Below are the code and all the weights of a small trained network. Each question names an input and a class and asks about switching units off, where a switched-off unit gives its printed mean instead of its output.

import numpy as np


def w(rows, s, z=0):
    codes = np.array(rows[::2]) - 128.0
    scale = np.full(codes.shape[1], s)
    scale[-1] = z or s
    return codes * scale


def norm(h):
    return h / np.sqrt((h * h).mean(-1, keepdims=True) + 1e-5)


def f(y):
    return y / 2 * (1 + np.tanh(0.7978845608 * (y + 0.044715 * y**3)))


def log_softmax(a):
    a = a - a.max(-1, keepdims=True)
    return a - np.log(np.exp(a).sum(-1, keepdims=True))


def net(x, mask):
    res = np.array(x, float).reshape(1, 8) / 4 @ E
    u = 0
    for l in range(4):
        y = f(norm(res) @ A[l][:, :-1].T + A[l][:, -1])
        res = res + np.where(mask[u : u + 8], y, B[l][:, -1]) @ B[l][:, :-1]
        u += 8
    return log_softmax(norm(res)[-1] @ U[:, :-1].T + U[:, -1])


A, B = {}, {}
E = w([
[113,83,98,183,105,171,37,107],'x0',
[189,83,125,208,254,115,178,162],'x1',
[102,118,123,111,138,52,196,195],'x2',
[174,171,56,153,182,146,149,155],'x3',
[151,110,151,226,104,179,96,60],'x4',
[93,69,175,49,140,120,71,124],'x5',
[86,75,85,153,67,76,141,85],'x6',
[78,154,140,115,128,191,187,189],'x7',
],0.0074)
A[0] = w([
[91,134,191,127,113,69,107,128,95],'L0N0',
[161,94,205,47,74,212,43,122,102],'L0N1',
[33,49,151,63,125,66,148,226,2],'L0N2',
[174,195,115,42,13,89,97,83,24],'L0N3',
[167,11,122,184,124,50,65,34,49],'L0N4',
[190,196,43,31,151,86,54,117,50],'L0N5',
[67,103,75,102,3,216,218,63,110],'L0N6',
[177,9,103,154,115,124,86,68,52],'L0N7',
],0.0057,0.0046)
B[0] = w([
[113,126,119,82,71,102,150,72,142],'L0N0',
[41,130,181,101,141,149,135,72,254],'L0N1',
[58,11,178,96,46,47,143,188,182],'L0N2',
[191,160,111,104,48,121,125,119,202],'L0N3',
[197,35,193,195,150,67,63,64,244],'L0N4',
[145,109,2,60,121,124,83,127,157],'L0N5',
[92,196,104,159,81,84,170,121,251],'L0N6',
[71,123,112,165,134,40,148,95,188],'L0N7',
],0.0087,0.003)
A[1] = w([
[177,142,133,51,177,95,254,196,3],'L1N0',
[137,149,175,141,97,93,136,106,60],'L1N1',
[40,73,187,58,120,125,141,116,120],'L1N2',
[110,87,51,66,233,91,203,134,55],'L1N3',
[76,163,99,90,250,64,160,119,50],'L1N4',
[58,171,156,52,206,133,168,112,33],'L1N5',
[67,192,134,67,113,146,144,214,119],'L1N6',
[100,156,35,87,64,132,116,71,39],'L1N7',
],0.0075,0.0033)
B[1] = w([
[244,101,120,142,106,101,195,96,231],'L1N0',
[112,124,158,130,93,123,162,97,143],'L1N1',
[92,127,119,92,161,136,158,165,254],'L1N2',
[158,171,183,127,95,110,187,111,181],'L1N3',
[140,95,167,128,128,183,204,99,155],'L1N4',
[169,98,150,99,139,137,93,79,163],'L1N5',
[122,83,97,146,133,95,152,75,239],'L1N6',
[178,175,147,158,107,107,79,166,209],'L1N7',
],0.011,0.004)
A[2] = w([
[106,117,112,95,90,114,87,126,107],'L2N0',
[167,147,123,177,209,188,159,146,4],'L2N1',
[111,187,111,245,144,138,128,199,126],'L2N2',
[101,118,170,82,175,202,92,117,29],'L2N3',
[117,54,113,169,139,88,86,65,53],'L2N4',
[121,85,110,112,101,118,158,155,85],'L2N5',
[70,113,141,97,175,208,79,99,53],'L2N6',
[150,71,188,133,142,153,110,133,149],'L2N7',
],0.011,0.0033)
B[2] = w([
[164,84,104,124,157,170,146,172,195],'L2N0',
[134,41,179,152,208,148,89,254,211],'L2N1',
[54,82,57,164,107,192,97,151,221],'L2N2',
[75,152,88,74,163,223,138,113,178],'L2N3',
[123,126,140,181,210,29,107,20,255],'L2N4',
[77,49,102,116,120,162,94,177,158],'L2N5',
[155,134,92,104,159,175,164,63,202],'L2N6',
[162,141,61,80,114,87,131,44,200],'L2N7',
],0.0087,0.0045)
A[3] = w([
[94,128,204,108,51,114,158,145,38],'L3N0',
[221,116,123,95,213,123,141,85,53],'L3N1',
[93,109,175,132,2,190,85,28,132],'L3N2',
[108,172,142,40,107,148,52,104,193],'L3N3',
[175,192,107,138,123,188,18,65,116],'L3N4',
[86,185,185,78,73,64,159,105,64],'L3N5',
[100,161,181,93,82,142,108,104,3],'L3N6',
[203,231,102,179,148,146,109,123,54],'L3N7',
],0.0095,0.0026)
B[3] = w([
[52,130,250,104,157,213,37,165,168],'L3N0',
[115,224,157,171,1,150,179,82,220],'L3N1',
[120,211,169,190,170,160,186,128,254],'L3N2',
[245,173,80,106,185,130,119,110,214],'L3N3',
[93,45,95,8,107,36,185,140,223],'L3N4',
[95,124,228,176,191,120,5,237,196],'L3N5',
[169,210,181,186,135,160,106,122,141],'L3N6',
[129,77,154,149,167,92,56,150,172],'L3N7',
],0.0073,0.0054)
U = w([
[91,238,246,129,108,162,43,168,85],'0',
[122,89,147,209,176,54,77,4,236],'1',
[49,190,33,198,45,165,116,156,41],'2',
[248,108,166,123,119,120,241,163,232],'3',
[43,38,183,21,124,79,130,241,237],'4',
[119,173,111,17,206,228,125,50,205],'5',
[202,185,39,45,74,65,40,185,9],'6',
[146,43,91,189,216,216,101,243,4],'7',
],0.015,0.0016)

Each question gives the input, the list of numbers given to net, and the class t.
The units are the neurons (one row each of A and B). Each row of codes is followed by its name. A weight is (code - 128) times the scale printed after its matrix; where a second scale follows, it is the last column's (A, B and U).
mask holds one flag per neuron, layer by layer. A switched-off neuron (its flag False) gives its mean, the last column of its row in B, instead of its output. The means were averaged over made-up inputs and are rounded, as every weight is.
A unit's drop is (log p(t) with every unit on - log p(t) with that unit switched off) / (log p(t) with every unit on - log p(t) with every unit switched off).
The circuit of an input: a set's keep is (log p(t) with only the set's units on - log p(t) with every unit switched off) / (log p(t) with every unit on - log p(t) with every unit switched off). Starting from the 12 units with the biggest drops (on a tie, the unit counted first), units are removed one at a time, each time the one whose removal leaves the highest keep (on an exact tie, the one counted first), for as long as the keep stays at least 0.8.
circuit, biggest first: the units of the circuit, biggest drop first
k most important neurons: the k neurons with the biggest drops, biggest first
top k neurons in layer l: the k neurons of layer l with the biggest drops, biggest first
drop of u: that unit's drop, to one decimal
input [6,0,-4,6,8,-8,-2,6], class 7: circuit, biggest first -> (L2N1)
input [7,-4,-3,0,-7,6,-8,-8], class 5: circuit, biggest first -> (L0N1; L2N3)
input [1,-7,-8,-6,2,-6,-7,8], class 5: 4 most important neurons -> (L0N1; L2N6; L1N0; L2N3)
input [7,4,2,-7,-3,1,6,4], class 4: top 2 neurons in layer 1 -> (L1N2; L1N6)
input [5,7,2,8,-7,2,5,4], class 3: top 2 neurons in layer 1 -> (L1N3; L1N0)
input [6,-2,-6,-6,4,-7,-4,5], class 2: 2 most important neurons -> (L0N6; L2N2)
input [-1,6,-3,8,-1,-5,-4,-2], class 7: 2 most important neurons -> (L2N1; L2N2)
input [6,3,-2,6,-7,8,-1,7], class 5: 3 most important neurons -> (L1N5; L0N6; L2N3)
input [-4,6,3,3,-7,7,6,-5], class 3: top 2 neurons in layer 0 -> (L0N1; L0N7)
input [5,0,8,-1,1,0,4,0], class 4: 2 most important neurons -> (L0N2; L1N6)
input [-6,-7,-3,-1,-6,6,1,-6], class 6: top 2 neurons in layer 0 -> (L0N5; L0N3)
input [0,5,1,-1,-1,-6,-6,-1], class 7: top 2 neurons in layer 0 -> (L0N2; L0N1)
input [8,-5,-2,-8,4,3,-2,5], class 5: top 2 neurons in layer 2 -> (L2N6; L2N3)
input [3,-3,8,2,2,3,3,-2], class 4: most important neuron -> (L0N2)
input [-7,2,0,8,-6,8,7,3], class 3: drop of L0N1 -> 0.2
input [-6,-4,-5,8,-7,3,-6,-5], class 6: drop of L0N5 -> 1.3
input [-2,3,-2,5,5,-4,7,2], class 7: drop of L2N1 -> 0.2
input [-4,-1,-6,-5,6,-8,-4,0], class 0: top 2 neurons in layer 2 -> (L2N4; L2N0)
input [2,-8,-1,-6,-6,-1,4,-8], class 0: top 3 neurons in layer 3 -> (L3N2; L3N5; L3N0)
input [-2,0,1,-6,7,-3,5,8], class 2: top neuron in layer 2 -> (L2N2)
input [-1,-8,-4,-8,7,6,1,-4], class 0: top 2 neurons in layer 0 -> (L0N6; L0N3)
